Here is a tiny trained network, its code and every weight. The questions are about switching its units off for an input and a class, where a switched-off unit gives its printed mean instead of its output.

import numpy as np


def w(rows, s, z=0):
    codes = np.array(rows[::2]) - 128.0
    scale = np.full(codes.shape[1], s)
    scale[-1] = z or s
    return codes * scale


def norm(h):
    return h / np.sqrt((h * h).mean(-1, keepdims=True) + 1e-5)


def f(y):
    return y / 2 * (1 + np.tanh(0.7978845608 * (y + 0.044715 * y**3)))


def log_softmax(a):
    a = a - a.max(-1, keepdims=True)
    return a - np.log(np.exp(a).sum(-1, keepdims=True))


def net(x, mask):
    res = np.array(x, float).reshape(1, 5) / 4 @ E
    u = 0
    for l in range(3):
        y = f(norm(res) @ A[l][:, :-1].T + A[l][:, -1])
        res = res + np.where(mask[u : u + 9], y, B[l][:, -1]) @ B[l][:, :-1]
        u += 9
    return log_softmax(norm(res)[-1] @ U[:, :-1].T + U[:, -1])


A, B = {}, {}
E = w([
[78,73,92,66,31],'x0',
[193,18,125,111,131],'x1',
[201,196,58,30,135],'x2',
[255,201,116,211,18],'x3',
[134,147,150,122,127],'x4',
],0.0036)
A[0] = w([
[85,100,199,247,82,76],'L0N0',
[221,213,42,42,133,130],'L0N1',
[212,165,135,194,71,3],'L0N2',
[34,212,105,175,120,45],'L0N3',
[30,233,86,158,111,82],'L0N4',
[218,5,135,123,141,60],'L0N5',
[223,200,157,187,240,126],'L0N6',
[104,131,113,71,2,104],'L0N7',
[69,128,154,83,251,164],'L0N8',
],0.0076,0.0035)
B[0] = w([
[67,165,108,48,179,194],'L0N0',
[93,88,124,74,191,243],'L0N1',
[125,154,75,205,153,166],'L0N2',
[203,124,170,98,122,158],'L0N3',
[192,117,185,107,127,182],'L0N4',
[198,131,184,58,134,172],'L0N5',
[83,46,166,162,78,223],'L0N6',
[115,4,146,176,98,186],'L0N7',
[158,88,82,167,98,254],'L0N8',
],0.012,0.005)
A[1] = w([
[193,164,80,93,96,87],'L1N0',
[54,106,140,54,73,94],'L1N1',
[75,141,173,90,162,160],'L1N2',
[181,115,100,99,88,254],'L1N3',
[102,86,157,129,95,113],'L1N4',
[17,154,170,74,204,72],'L1N5',
[72,158,152,100,197,29],'L1N6',
[105,164,101,211,230,35],'L1N7',
[254,150,191,51,90,138],'L1N8',
],0.0072,0.0027)
B[1] = w([
[58,150,128,152,165,97],'L1N0',
[83,143,131,183,136,221],'L1N1',
[156,103,98,80,197,199],'L1N2',
[128,129,107,180,204,255],'L1N3',
[152,60,116,159,140,228],'L1N4',
[108,101,77,49,237,224],'L1N5',
[130,139,159,80,232,132],'L1N6',
[69,144,92,83,2,138],'L1N7',
[158,170,192,163,202,228],'L1N8',
],0.0069,0.0025)
A[2] = w([
[241,151,94,170,58,103],'L2N0',
[155,110,129,98,144,51],'L2N1',
[175,90,140,124,142,178],'L2N2',
[152,142,33,170,121,145],'L2N3',
[144,145,33,100,100,191],'L2N4',
[109,122,119,137,144,1],'L2N5',
[118,117,9,94,174,100],'L2N6',
[95,100,105,93,42,158],'L2N7',
[164,88,65,168,218,128],'L2N8',
],0.011,0.0054)
B[2] = w([
[48,196,97,82,198,146],'L2N0',
[163,187,172,124,151,130],'L2N1',
[153,228,186,131,110,223],'L2N2',
[85,244,175,242,111,158],'L2N3',
[85,234,185,138,182,153],'L2N4',
[76,107,118,202,109,109],'L2N5',
[17,174,143,111,165,198],'L2N6',
[52,139,142,255,163,173],'L2N7',
[57,174,141,153,72,254],'L2N8',
],0.0084,0.0074)
U = w([
[54,191,106,181,86,165],'0',
[102,136,161,119,151,241],'1',
[43,158,91,33,198,113],'2',
[213,165,204,76,126,139],'3',
[103,26,98,190,48,75],'4',
[148,126,89,113,127,58],'5',
[204,58,22,11,34,2],'6',
],0.012,0.01)

Each question gives the input, the list of numbers given to net, and the class t.
The units are the neurons (one row each of A and B). Each row of codes is followed by its name. A weight is (code - 128) times the scale printed after its matrix; where a second scale follows, it is the last column's (A, B and U).
mask holds one flag per neuron, layer by layer. A switched-off neuron (its flag False) gives its mean, the last column of its row in B, instead of its output. The means were averaged over made-up inputs and are rounded, as every weight is.
A unit's drop is (log p(t) with every unit on - log p(t) with that unit switched off) / (log p(t) with every unit on - log p(t) with every unit switched off).
The circuit of an input: a set's keep is (log p(t) with only the set's units on - log p(t) with every unit switched off) / (log p(t) with every unit on - log p(t) with every unit switched off). Starting from the 12 units with the biggest drops (on a tie, the unit counted first), units are removed one at a time, each time the one whose removal leaves the highest keep (on an exact tie, the one counted first), for as long as the keep stays at least 0.8.
units of the circuit, in order: the units of the circuit, biggest drop first
unit that matters most: the unit with the biggest drop
k most important neurons: the k neurons with the biggest drops, biggest first
top k neurons in layer l: the k neurons of layer l with the biggest drops, biggest first
input [-2,-8,6,2,7], class 3: unit that matters most -> L0N4
input [-3,-3,6,-8,1], class 0: top 2 neurons in layer 0 -> L0N8, L0N0
input [-8,6,-3,0,-4], class 4: 3 most important neurons -> L0N6, L0N4, L0N3
input [-7,-8,3,-3,0], class 3: 2 most important neurons -> L0N4, L0N3
input [-6,-7,-6,-4,1], class 3: 3 most important neurons -> L0N3, L0N4, L0N1
input [-8,-3,1,5,0], class 4: units of the circuit, in order -> L0N6, L2N6
input [6,-6,5,-7,3], class 0: top 3 neurons in layer 0 -> L0N8, L0N6, L0N0
input [-7,3,-4,-4,3], class 4: units of the circuit, in order -> L0N6, L0N8, L2N6
input [8,-7,4,5,4], class 4: 2 most important neurons -> L0N7, L0N5
input [-3,7,5,-4,-3], class 3: 2 most important neurons -> L0N5, L0N0
input [0,-5,8,-8,5], class 0: 4 most important neurons -> L0N8, L0N0, L0N5, L2N8
input [-6,6,5,-6,4], class 0: units of the circuit, in order -> L0N8, L2N8
input [-5,-4,-8,5,-4], class 2: top 2 neurons in layer 0 -> L0N0, L0N8
input [8,8,5,-8,1], class 0: top neuron in layer 2 -> L2N7
input [-4,-8,-1,6,-5], class 3: 2 most important neurons -> L0N4, L0N3
input [2,-2,7,6,4], class 2: 2 most important neurons -> L0N1, L0N8
input [8,1,7,-2,7], class 4: top 2 neurons in layer 0 -> L0N7, L0N0
input [2,7,-6,-8,2], class 0: units of the circuit, in order -> L0N8, L0N1, L0N6, L2N8
input [-5,3,3,3,3], class 4: 2 most important neurons -> L0N6, L0N0
input [1,-5,-8,1,3], class 2: units of the circuit, in order -> L0N0
input [8,1,4,-7,-1], class 4: units of the circuit, in order -> L0N7, L0N0
input [8,-3,-6,-5,7], class 4: 2 most important neurons -> L0N1, L0N7
